Here is a tiny trained network, its code and every weight. The questions are about switching its units off for an input and a target symbol, where a switched-off unit gives its printed mean instead of its output.

import numpy as np


def w(rows, s, z=0):
    codes = np.array(rows[::2]) - 128.0
    scale = np.full(codes.shape[1], s)
    scale[-1] = z or s
    return codes * scale


def norm(h):
    return h / np.sqrt((h * h).mean(-1, keepdims=True) + 1e-5)


def f(y):
    return y / 2 * (1 + np.tanh(0.7978845608 * (y + 0.044715 * y**3)))


def softmax(a):
    e = np.exp(a - a.max(-1, keepdims=True))
    return e / e.sum(-1, keepdims=True)


def log_softmax(a):
    a = a - a.max(-1, keepdims=True)
    return a - np.log(np.exp(a).sum(-1, keepdims=True))


def net(x, mask):
    ids = ['δεζηλπστψ'.index(c) for c in x.split()]
    T = len(ids)
    res = E[ids] + P[:T]
    q, k, v = (norm(res) @ M[0].T for M in (Q, K, V))
    z = softmax(np.where(np.tri(T) > 0, q @ k.T / 4**0.5, -1e9)) @ v
    res = res + np.where(mask[0], z, O[0][:, -1]) @ O[0][:, :-1]
    y = f(norm(res) @ A[0][:, :-1].T + A[0][:, -1])
    res = res + np.where(mask[1:17], y, B[0][:, -1]) @ B[0][:, :-1]
    return log_softmax(norm(res)[-1] @ U[:, :-1].T + U[:, -1])


Q, K, V, O, A, B = {}, {}, {}, {}, {}, {}
E = w([
[34,155,90,128],'δ',
[115,44,97,196],'ε',
[92,251,86,174],'ζ',
[225,26,143,155],'η',
[184,109,109,94],'λ',
[112,180,67,190],'π',
[41,156,151,96],'σ',
[23,151,209,31],'τ',
[148,169,220,127],'ψ',
],0.018)
P = w([
[254,231,112,229],'0',
[189,197,105,179],'1',
[163,178,101,156],'2',
[150,166,93,136],'3',
[114,151,92,111],'4',
[95,141,82,95],'5',
[76,130,80,96],'6',
[56,130,77,76],'7',
[81,151,85,111],'8',
],0.0065)
Q[0] = w([
[96,253,96,66],'head 0',
[132,63,124,156],'head 0',
[84,209,138,114],'head 0',
[135,126,126,129],'head 0',
],0.021)
K[0] = w([
[152,8,39,52],'head 0',
[128,232,134,176],'head 0',
[123,71,103,125],'head 0',
[130,133,142,130],'head 0',
],0.017)
V[0] = w([
[150,190,90,102],'head 0',
[140,219,130,54],'head 0',
[59,109,184,220],'head 0',
[255,83,126,128],'head 0',
],0.0058)
O[0] = w([
[181,162,114,151,198],'head 0',
[208,112,61,2,121],'head 0',
[79,156,197,214,88],'head 0',
[25,94,89,11,249],'head 0',
],0.0064,0.0012)
A[0] = w([
[126,144,90,157,150],'neuron 0',
[154,135,131,74,70],'neuron 1',
[75,172,25,164,56],'neuron 2',
[102,74,133,213,193],'neuron 3',
[159,144,113,56,110],'neuron 4',
[200,134,167,138,56],'neuron 5',
[135,146,203,68,178],'neuron 6',
[180,170,198,151,121],'neuron 7',
[57,106,99,186,104],'neuron 8',
[184,2,193,112,56],'neuron 9',
[67,97,155,114,170],'neuron 10',
[91,214,156,77,86],'neuron 11',
[146,138,203,97,44],'neuron 12',
[175,88,232,75,140],'neuron 13',
[164,103,19,149,4],'neuron 14',
[184,146,49,7,100],'neuron 15',
],0.014,0.0032)
B[0] = w([
[127,119,164,148,170],'neuron 0',
[111,168,160,123,139],'neuron 1',
[154,87,141,31,254],'neuron 2',
[80,67,102,168,176],'neuron 3',
[99,148,172,136,161],'neuron 4',
[178,106,174,140,150],'neuron 5',
[158,109,194,143,190],'neuron 6',
[88,78,107,88,172],'neuron 7',
[132,83,190,162,191],'neuron 8',
[68,142,3,22,170],'neuron 9',
[135,59,86,77,175],'neuron 10',
[79,185,56,216,248],'neuron 11',
[126,102,137,88,150],'neuron 12',
[177,136,132,12,184],'neuron 13',
[156,126,164,227,181],'neuron 14',
[89,152,200,188,207],'neuron 15',
],0.018,0.0076)
U = w([
[158,148,209,146,126],'δ',
[58,86,93,214,53],'ε',
[200,193,16,71,135],'ζ',
[99,102,67,7,82],'η',
[86,218,226,110,191],'λ',
[201,91,106,216,112],'π',
[124,225,60,155,203],'σ',
[150,194,220,2,1],'τ',
[220,123,185,87,217],'ψ',
],0.0093,0.0027)

Each question gives the input, a string of symbols that net reads in full, and the target symbol t.
The units are the heads (4 rows each of Q, K, V and O) and the neurons (one row each of A and B). Each row of codes is followed by its name. A weight is (code - 128) times the scale printed after its matrix; where a second scale follows, it is the last column's (O, A, B and U).
mask holds one flag per unit, heads first, then neurons. A switched-off unit (its flag False) gives its mean, the last column of its rows in O or B, instead of its output. The means were averaged over made-up inputs and are rounded, as every weight is.
A unit's drop is (log p(t) with every unit on - log p(t) with that unit switched off) / (log p(t) with every unit on - log p(t) with every unit switched off).
The circuit of an input: a set's keep is (log p(t) with only the set's units on - log p(t) with every unit switched off) / (log p(t) with every unit on - log p(t) with every unit switched off). Starting from the 12 units with the biggest drops (on a tie, the unit counted first), units are removed one at a time, each time the one whose removal leaves the highest keep (on an exact tie, the one counted first), for as long as the keep stays at least 0.8.
units of the circuit, in order: the units of the circuit, biggest drop first
unit that matters most: the unit with the biggest drop
k most important neurons: the k neurons with the biggest drops, biggest first
drop when u is switched off: that unit's drop, to one decimal
input τ τ ζ τ π, target π: unit that matters most : neuron 14
input ψ π ζ ζ, target ζ: 2 most important neurons : [neuron 15; neuron 2]
input τ σ λ ζ δ, target λ: units of the circuit, in order : [head 0; neuron 15; neuron 3]
input τ π δ π, target π: 2 most important neurons : [neuron 13; neuron 14]
input π ζ τ τ τ ζ τ σ, target σ: units of the circuit, in order : [neuron 11; head 0]
input σ π ε τ, target ε: units of the circuit, in order : [neuron 2; neuron 11]
input π λ σ π δ, target λ: 2 most important neurons : [neuron 15; neuron 9]
input λ ζ ζ ψ ε ζ τ σ ζ, target ε: 2 most important neurons : [neuron 8; neuron 13]
input ε η ε π η ε σ, target ε: units of the circuit, in order : [neuron 13; neuron 11]
input ζ ψ σ τ ζ τ τ η ψ, target η: 2 most important neurons : [neuron 10; neuron 15]
input π η ψ τ σ ε δ ζ τ, target ε: 4 most important neurons : [neuron 2; neuron 11; neuron 10; neuron 9]
input δ ζ δ ψ ζ ζ η η, target η: drop when neuron 11 is switched off : 0.2
input τ ζ ζ, target ζ: drop when neuron 2 is switched off : 0.4
input δ λ ζ τ ψ η η, target ζ: drop when neuron 9 is switched off : 0.7
input ψ η σ ψ, target η: drop when neuron 7 is switched off : 0.2
input ε ψ ψ ψ ζ ζ ζ η π, target η: unit that matters most : neuron 2
